Here is a tiny trained network, its code and every weight. The questions are about switching its units off for an input and a class, where a switched-off unit gives its printed mean instead of its output.

import numpy as np


def w(rows, s, z=0):
    codes = np.array(rows[::2]) - 128.0
    scale = np.full(codes.shape[1], s)
    scale[-1] = z or s
    return codes * scale


def norm(h):
    return h / np.sqrt((h * h).mean(-1, keepdims=True) + 1e-5)


def f(y):
    return y / 2 * (1 + np.tanh(0.7978845608 * (y + 0.044715 * y**3)))


def log_softmax(a):
    a = a - a.max(-1, keepdims=True)
    return a - np.log(np.exp(a).sum(-1, keepdims=True))


def net(x, mask):
    res = np.array(x, float).reshape(1, 7) / 4 @ E
    u = 0
    for l in range(3):
        y = f(norm(res) @ A[l][:, :-1].T + A[l][:, -1])
        res = res + np.where(mask[u : u + 5], y, B[l][:, -1]) @ B[l][:, :-1]
        u += 5
    return log_softmax(norm(res)[-1] @ U[:, :-1].T + U[:, -1])


A, B = {}, {}
E = w([
[63,166,158,80,120,58,94],'x0',
[100,158,65,181,166,109,151],'x1',
[150,197,141,90,151,93,158],'x2',
[132,253,48,34,181,141,86],'x3',
[101,122,157,105,206,75,136],'x4',
[67,122,127,80,174,79,104],'x5',
[209,107,210,169,140,125,27],'x6',
],0.0038)
A[0] = w([
[12,151,168,57,174,55,81,71],'0.n0',
[149,161,160,2,178,144,103,4],'0.n1',
[137,161,112,165,228,83,134,109],'0.n2',
[169,125,194,102,73,126,71,39],'0.n3',
[153,184,192,58,71,97,119,110],'0.n4',
],0.0087,0.0033)
B[0] = w([
[46,120,43,49,109,105,72,253],'0.n0',
[248,97,98,254,124,177,101,183],'0.n1',
[161,176,192,98,177,128,66,189],'0.n2',
[197,51,96,177,152,132,127,183],'0.n3',
[167,116,157,138,238,127,119,187],'0.n4',
],0.0074,0.0048)
A[1] = w([
[150,199,53,157,77,179,150,177],'1.n0',
[137,149,50,17,202,215,85,59],'1.n1',
[138,18,239,235,108,157,94,162],'1.n2',
[40,95,106,81,74,174,207,254],'1.n3',
[179,144,255,39,198,126,207,195],'1.n4',
],0.0087,0.00077)
B[1] = w([
[77,119,102,75,117,62,125,176],'1.n0',
[43,71,91,76,194,95,108,229],'1.n1',
[215,66,132,182,191,186,94,255],'1.n2',
[210,145,96,163,74,109,187,189],'1.n3',
[139,254,146,164,142,92,156,156],'1.n4',
],0.01,0.0084)
A[2] = w([
[60,186,149,69,107,188,107,26],'2.n0',
[97,190,184,99,57,168,121,90],'2.n1',
[2,168,159,88,177,194,141,10],'2.n2',
[29,93,132,135,44,139,126,101],'2.n3',
[78,97,212,64,93,79,73,96],'2.n4',
],0.0087,0.0012)
B[2] = w([
[187,59,146,79,148,59,109,151],'2.n0',
[161,113,112,88,180,172,167,84],'2.n1',
[152,75,84,75,103,96,63,255],'2.n2',
[193,129,112,248,95,107,151,176],'2.n3',
[132,177,3,188,215,98,93,203],'2.n4',
],0.006,0.0026)
U = w([
[138,254,210,133,162,118,148,105],'0',
[71,137,226,117,74,171,130,19],'1',
[74,161,220,76,54,203,121,1],'2',
[138,131,81,145,11,102,231,144],'3',
[239,61,166,212,163,217,101,188],'4',
[40,111,48,48,193,66,63,184],'5',
],0.0082,0.0048)

Each question gives the input, the list of numbers given to net, and the class t.
The units are the neurons (one row each of A and B). Each row of codes is followed by its name. A weight is (code - 128) times the scale printed after its matrix; where a second scale follows, it is the last column's (A, B and U).
mask holds one flag per neuron, layer by layer. A switched-off neuron (its flag False) gives its mean, the last column of its row in B, instead of its output. The means were averaged over made-up inputs and are rounded, as every weight is.
A unit's drop is (log p(t) with every unit on - log p(t) with that unit switched off) / (log p(t) with every unit on - log p(t) with every unit switched off).
The circuit of an input: a set's keep is (log p(t) with only the set's units on - log p(t) with every unit switched off) / (log p(t) with every unit on - log p(t) with every unit switched off). Starting from the 12 units with the biggest drops (on a tie, the unit counted first), units are removed one at a time, each time the one whose removal leaves the highest keep (on an exact tie, the one counted first), for as long as the keep stays at least 0.8.
circuit, biggest first: the units of the circuit, biggest drop first
unit that matters most: the unit with the biggest drop
k most important neurons: the k neurons with the biggest drops, biggest first
k most important neurons of layer l: the k neurons of layer l with the biggest drops, biggest first
drop of u: that unit's drop, to one decimal
input [8,-4,5,-5,-7,-7,-5], class 0: unit that matters most	1.n4
input [-5,-8,1,-3,2,8,-8], class 3: circuit, biggest first	1.n3; 1.n2
input [1,-5,-1,-1,4,-5,-5], class 0: circuit, biggest first	0.n0; 1.n4
input [8,1,-2,-5,1,-1,1], class 3: 3 most important neurons	0.n0; 1.n2; 0.n2
input [-5,-6,6,-6,1,-5,-7], class 3: circuit, biggest first	0.n1; 1.n3
input [-8,-8,-4,4,1,-4,-4], class 5: 2 most important neurons of layer 1	1.n1; 1.n0
input [-3,-8,3,-3,7,1,-8], class 3: circuit, biggest first	1.n3; 1.n2
input [-7,5,8,-2,-3,0,-4], class 3: 2 most important neurons of layer 0	0.n4; 0.n0
input [6,1,5,4,-7,0,5], class 4: 4 most important neurons	0.n1; 0.n4; 0.n3; 1.n0
input [-1,8,3,0,2,1,7], class 0: 2 most important neurons	0.n0; 1.n4
input [0,8,-4,-7,-4,-8,-7], class 3: 2 most important neurons of layer 1	1.n0; 1.n3
input [-8,7,-6,0,-7,-8,-2], class 3: 2 most important neurons of layer 1	1.n0; 1.n2
input [-5,6,-8,5,-8,-1,2], class 5: drop of 1.n0	0.2
input [-6,-3,-1,5,-4,-3,-1], class 5: most important neuron	1.n1
input [3,-6,5,6,1,-6,0], class 4: drop of 0.n1	3.1
input [2,-4,1,-3,-6,4,-7], class 3: drop of 2.n3	0.0
